[[121 142 135 132 134 125]
 [129 133 138 135 120 137]
 [130 134 141 146 116 144]
 [130 139 135 135 131 129]
 [133 129 119 118 135 117]
 [128 118 118 123 132 123]
 [138 138 148 152 110 150]
 [133 128 134 135 115 139]
 [139 125 130 130 121 132]]
->
[[128 118 118 123 132 123]
 [139 125 130 130 121 132]
 [133 128 134 135 115 139]
 [133 129 119 118 135 117]
 [129 133 138 135 120 137]
 [130 134 141 146 116 144]
 [138 138 148 152 110 150]
 [130 139 135 135 131 129]
 [121 142 135 132 134 125]]

[[129 127 133 126 121 125 138 131 125 133 131 128 113 118]
 [124 129 117 133 122 124 137 135 116 129 125 131 109 117]
 [135 137 128 134 122 137 139 128 123 130 130 124 124 138]
 [129 134 117 140 121 133 138 132 114 128 125 128 114 127]
 [141 125 150 143 125 130 125 117 129 134 127 129 126 128]]
->
[[141 125 150 143 125 130 125 117 129 134 127 129 126 128]
 [129 127 133 126 121 125 138 131 125 133 131 128 113 118]
 [124 129 117 133 122 124 137 135 116 129 125 131 109 117]
 [129 134 117 140 121 133 138 132 114 128 125 128 114 127]
 [135 137 128 134 122 137 139 128 123 130 130 124 124 138]]

[[127 124 136 127 145 147 134 136 145 138 127 129 126]
 [132 104 132 130 136 136 124 130 135 133 118 128 120]]
->
[[132 104 132 130 136 136 124 130 135 133 118 128 120]
 [127 124 136 127 145 147 134 136 145 138 127 129 126]]

[[149 124 116 123 152 146 131 124 121 127 119 129  99 117 152 123]
 [107 146 127 141 128 130 132 117 128 127 122 130 136 137 100 125]
 [128 134 115 137 120 131 144 118 123 133 130 119 138 141 128 129]
 [126 127 153 122 120 114 123 125 127 137 114 114 125 139 130 117]
 [125 118 132 124 128 119 122 140 138 131 120 129 116 117 154 131]
 [132 129 127 128 120 120 118 123 114 144 119 141 130 133 150 130]]
->
[[125 118 132 124 128 119 122 140 138 131 120 129 116 117 154 131]
 [149 124 116 123 152 146 131 124 121 127 119 129  99 117 152 123]
 [126 127 153 122 120 114 123 125 127 137 114 114 125 139 130 117]
 [132 129 127 128 120 120 118 123 114 144 119 141 130 133 150 130]
 [128 134 115 137 120 131 144 118 123 133 130 119 138 141 128 129]
 [107 146 127 141 128 130 132 117 128 127 122 130 136 137 100 125]]

[[149 145 124 119 117 119 144 131 137]
 [153 141 150 142 143 123 132  99 133]]
->
[[153 141 150 142 143 123 132  99 133]
 [149 145 124 119 117 119 144 131 137]]

[[129 129 127 127 118 127 119 126]
 [142 104 127 128 130 129 128 120]
 [122 130 130 130 120 129 119 117]]
->
[[142 104 127 128 130 129 128 120]
 [129 129 127 127 118 127 119 126]
 [122 130 130 130 120 129 119 117]]

[[109 133 124 128 123 101 133 123 132 157 142 131 149 130]
 [123 128 128 128 128 122 129 126 130 134 130 129 133 129]
 [120 130 128 128 127 118 130 125 130 139 132 129 137 129]]
->
[[123 128 128 128 128 122 129 126 130 134 130 129 133 129]
 [120 130 128 128 127 118 130 125 130 139 132 129 137 129]
 [109 133 124 128 123 101 133 123 132 157 142 131 149 130]]
---
[[123 105 133 121 122]
 [123 104 132 121 122]
 [127 107 139 117 122]
 [124 106 134 120 122]]
->
[122 121 139 106]

[[144 147 146]
 [107 110 131]]
->
[146 110]

[[100 119]
 [108 101]]
->
[119 108]

[[148 113 110 131 142]
 [110 144 143 119 113]
 [131 127 123 150 142]]
->
[142 119 123]

[[135 132 121 147]
 [137 129 148 111]
 [110 129 117 138]
 [123 128 115 153]]
->
[147 148 129 123]

[[127 131 157 128]
 [116 104 141 146]
 [116 128 145 122]
 [110 121 135 138]
 [114 119 115 122]]
->
[128 141 128 110]

[[121 100 122]
 [114 100 113]]
->
[122 100]

[[104 129 117]
 [141 157 150]
 [149 141 146]
 [109 156 136]]
->
[117 157 149]
---
[[125 101 128 118 149]
 [116 138 102 102 105]
 [132 151 133 103 105]
 [145 151 126 137 124]
 [112 121 130 131 118]]
->
[149 102 133 151 112]

[[122 152 113]
 [139 126 156]
 [141 125 143]
 [126 126 138]]
->
[113 126 141]

[[112 129 128]
 [129 123 125]
 [108 126 127]
 [104 127 128]]
->
[128 123 108]

[[134 131 141]
 [121 123 122]
 [121 124 122]
 [132 136 107]]
->
[141 123 121]

[[141 137]
 [112 104]]
->
[137 112]

[[104 149 116 126]
 [143 147 110 131]
 [141 130 127 149]
 [132 114 107 105]
 [153 151 136 121]]
->
[126 110 130 132]
